Below are the code and all the weights of a small trained network. Each question names an input and a class and asks about switching units off, where a switched-off unit gives its printed mean instead of its output.

import numpy as np


def w(rows, s, z=0):
    codes = np.array(rows[::2]) - 128.0
    scale = np.full(codes.shape[1], s)
    scale[-1] = z or s
    return codes * scale


def f(y):
    return y / 2 * (1 + np.tanh(0.7978845608 * (y + 0.044715 * y**3)))


def log_softmax(a):
    a = a - a.max(-1, keepdims=True)
    return a - np.log(np.exp(a).sum(-1, keepdims=True))


def net(x, mask):
    res = np.array(x, float).reshape(1, 5) / 4 @ E
    y = f(res @ A[0][:, :-1].T + A[0][:, -1])
    res = res + np.where(mask, y, B[0][:, -1]) @ B[0][:, :-1]
    return log_softmax(res[-1] @ U[:, :-1].T + U[:, -1])


A, B = {}, {}
E = w([
[164,172,173,223,105,170,166,108,240],'x0',
[140,144,216,153,42,166,75,190,51],'x1',
[119,126,132,139,138,114,121,136,133],'x2',
[146,116,147,103,122,154,130,104,122],'x3',
[11,48,141,187,118,233,183,142,113],'x4',
],0.012)
A[0] = w([
[104,104,30,117,254,131,181,32,173,254],'N0',
[193,149,94,108,168,74,95,87,207,174],'N1',
[183,205,100,29,162,49,46,142,67,162],'N2',
[107,135,86,19,172,77,45,123,42,147],'N3',
[153,142,236,156,28,146,22,241,83,182],'N4',
[52,52,87,73,132,130,108,151,74,146],'N5',
[66,66,98,105,132,135,103,136,68,138],'N6',
],0.0074,0.0077)
B[0] = w([
[114,95,54,117,145,122,183,75,184,248],'N0',
[152,170,68,130,206,155,108,112,188,218],'N1',
[85,146,181,208,108,183,118,64,135,237],'N2',
[10,122,124,195,145,168,177,122,90,212],'N3',
[151,125,239,155,2,135,100,181,96,250],'N4',
[185,78,50,96,107,63,146,176,127,186],'N5',
[186,85,90,109,125,65,141,196,81,174],'N6',
],0.0094,0.016)
U = w([
[18,75,116,165,162,175,178,60,172,216],'0',
[45,100,184,191,108,213,96,150,89,212],'1',
[145,20,68,33,165,44,160,141,147,41],'2',
[198,56,130,75,101,52,71,236,64,91],'3',
[228,205,78,102,203,121,79,94,204,92],'4',
[254,199,187,141,88,77,8,100,155,4],'5',
],0.0081,0.0031)

Each question gives the input, the list of numbers given to net, and the class t.
The units are the neurons (one row each of A and B). Each row of codes is followed by its name. A weight is (code - 128) times the scale printed after its matrix; where a second scale follows, it is the last column's (A, B and U).
mask holds one flag per neuron, in row order. A switched-off neuron (its flag False) gives its mean, the last column of its row in B, instead of its output. The means were averaged over made-up inputs and are rounded, as every weight is.
A unit's drop is (log p(t) with every unit on - log p(t) with that unit switched off) / (log p(t) with every unit on - log p(t) with every unit switched off).
The circuit of an input: a set's keep is (log p(t) with only the set's units on - log p(t) with every unit switched off) / (log p(t) with every unit on - log p(t) with every unit switched off). Starting from all 7 units, units are removed one at a time, each time the one whose removal leaves the highest keep (on an exact tie, the one counted first), for as long as the keep stays at least 0.8.
circuit, biggest first: the units of the circuit, biggest drop first
unit that matters most: the unit with the biggest drop
top k neurons: the k neurons with the biggest drops, biggest first
drop of u: that unit's drop, to one decimal
input [-3,-6,7,-3,1], class 2: unit that matters most -> N2
input [0,-1,-4,5,5], class 2: circuit, biggest first -> (N2; N3)
input [-1,0,-1,-5,-5], class 0: circuit, biggest first -> (N4; N2)
input [-1,-5,-1,4,4], class 2: circuit, biggest first -> (N2; N3)
input [0,1,8,1,-8], class 1: circuit, biggest first -> (N2; N3)
input [3,-1,-3,8,-1], class 4: circuit, biggest first -> (N3; N4)
input [0,2,-6,-8,2], class 3: circuit, biggest first -> (N2; N3)
input [0,1,7,-4,-5], class 1: circuit, biggest first -> (N2; N5)
input [-5,3,8,-3,2], class 3: top 2 neurons -> (N5; N6)
input [0,3,-3,5,1], class 3: top 3 neurons -> (N2; N3; N1)
input [-8,1,5,2,2], class 3: top 3 neurons -> (N5; N6; N0)
input [-1,3,7,5,-7], class 1: top 2 neurons -> (N3; N2)
input [7,5,-7,2,-2], class 5: top 2 neurons -> (N3; N2)
input [-4,-1,3,-8,3], class 2: unit that matters most -> N4
input [-7,3,1,7,1], class 3: top 2 neurons -> (N5; N6)
input [-1,3,6,5,1], class 3: top 2 neurons -> (N2; N3)
input [7,-7,-5,6,-1], class 4: top 3 neurons -> (N3; N1; N2)
input [-7,0,0,5,-4], class 0: top 2 neurons -> (N4; N3)
input [4,-1,-2,-6,-8], class 4: top 2 neurons -> (N4; N1)
input [-8,-3,3,0,-3], class 0: unit that matters most -> N3
input [-3,-1,-5,8,2], class 2: drop of N4 -> 0.2
input [2,1,-7,-4,0], class 5: drop of N3 -> 1.0
input [-8,2,2,-5,-8], class 1: drop of N3 -> 0.1
input [-4,6,0,-5,4], class 3: drop of N6 -> 0.0
